Below are the code and all the weights of a small trained network. Each question names an input and a class and asks about switching units off, where a switched-off unit gives its printed mean instead of its output.

import numpy as np


def w(rows, s, z=0):
    codes = np.array(rows[::2]) - 128.0
    scale = np.full(codes.shape[1], s)
    scale[-1] = z or s
    return codes * scale


def f(y):
    return np.maximum(y, 0)


def log_softmax(a):
    a = a - a.max(-1, keepdims=True)
    return a - np.log(np.exp(a).sum(-1, keepdims=True))


def net(x, mask):
    res = np.array(x, float).reshape(1, 3) / 4 @ E
    y = f(res @ A[0][:, :-1].T + A[0][:, -1])
    res = res + np.where(mask, y, B[0][:, -1]) @ B[0][:, :-1]
    return log_softmax(res[-1] @ U[:, :-1].T + U[:, -1])


A, B = {}, {}
E = w([
[160,169,135,247,158,93],'x0',
[109,182,70,123,53,64],'x1',
[78,73,135,194,88,110],'x2',
],0.013)
A[0] = w([
[114,186,87,155,72,37,25],'neuron 1',
[199,234,158,103,163,108,1],'neuron 2',
[109,228,39,106,29,25,51],'neuron 3',
[182,255,147,60,179,146,54],'neuron 4',
[60,47,194,204,78,65,20],'neuron 5',
[121,87,216,173,206,189,41],'neuron 6',
[249,169,177,234,117,72,18],'neuron 7',
],0.0096,0.0035)
B[0] = w([
[150,196,143,92,204,181,200],'neuron 1',
[39,196,26,78,143,206,182],'neuron 2',
[183,188,216,94,181,134,245],'neuron 3',
[26,120,83,131,120,133,212],'neuron 4',
[16,205,26,71,156,251,201],'neuron 5',
[209,199,150,100,186,191,223],'neuron 6',
[104,49,200,37,2,104,223],'neuron 7',
],0.0093,0.012)
U = w([
[1,181,2,134,163,205,81],'0',
[211,171,162,140,242,194,137],'1',
[78,44,188,16,50,163,235],'2',
[90,122,112,114,175,163,180],'3',
[223,22,121,203,151,13,2],'4',
[185,27,90,185,172,88,2],'5',
],0.0094,0.0064)

Each question gives the input, the list of numbers given to net, and the class t.
The units are the neurons (one row each of A and B). Each row of codes is followed by its name. A weight is (code - 128) times the scale printed after its matrix; where a second scale follows, it is the last column's (A, B and U).
mask holds one flag per neuron, in row order. A switched-off neuron (its flag False) gives its mean, the last column of its row in B, instead of its output. The means were averaged over made-up inputs and are rounded, as every weight is.
A unit's drop is (log p(t) with every unit on - log p(t) with that unit switched off) / (log p(t) with every unit on - log p(t) with every unit switched off).
most important unit: the unit with the biggest drop
k most important neurons: the k neurons with the biggest drops, biggest first
drop when u is switched off: that unit's drop, to one decimal
input [0,-5,-5], class 0: 4 most important neurons -> [neuron 3; neuron 4; neuron 2; neuron 1]
input [-3,4,3], class 1: most important unit -> neuron 7
input [-6,-6,-7], class 0: 2 most important neurons -> [neuron 4; neuron 7]
input [-6,-7,-4], class 1: 4 most important neurons -> [neuron 7; neuron 6; neuron 5; neuron 2]
input [7,8,7], class 1: 3 most important neurons -> [neuron 3; neuron 1; neuron 4]
input [5,4,-1], class 2: 2 most important neurons -> [neuron 7; neuron 6]
input [5,-8,-8], class 0: 3 most important neurons -> [neuron 2; neuron 4; neuron 3]
input [-7,7,-8], class 0: 2 most important neurons -> [neuron 4; neuron 7]
input [4,0,3], class 2: 3 most important neurons -> [neuron 7; neuron 2; neuron 4]
input [-4,4,3], class 1: 4 most important neurons -> [neuron 7; neuron 3; neuron 4; neuron 2]
input [-6,7,8], class 0: 2 most important neurons -> [neuron 5; neuron 7]
input [7,-4,-6], class 2: 2 most important neurons -> [neuron 7; neuron 5]
input [-3,-5,0], class 1: 3 most important neurons -> [neuron 7; neuron 6; neuron 4]
input [7,-6,1], class 2: 2 most important neurons -> [neuron 7; neuron 3]
input [-2,7,-3], class 1: most important unit -> neuron 3
input [-4,-6,5], class 1: drop when neuron 1 is switched off -> -0.1
input [6,4,-1], class 2: drop when neuron 3 is switched off -> 0.0
input [-1,-7,4], class 1: drop when neuron 6 is switched off -> 0.8
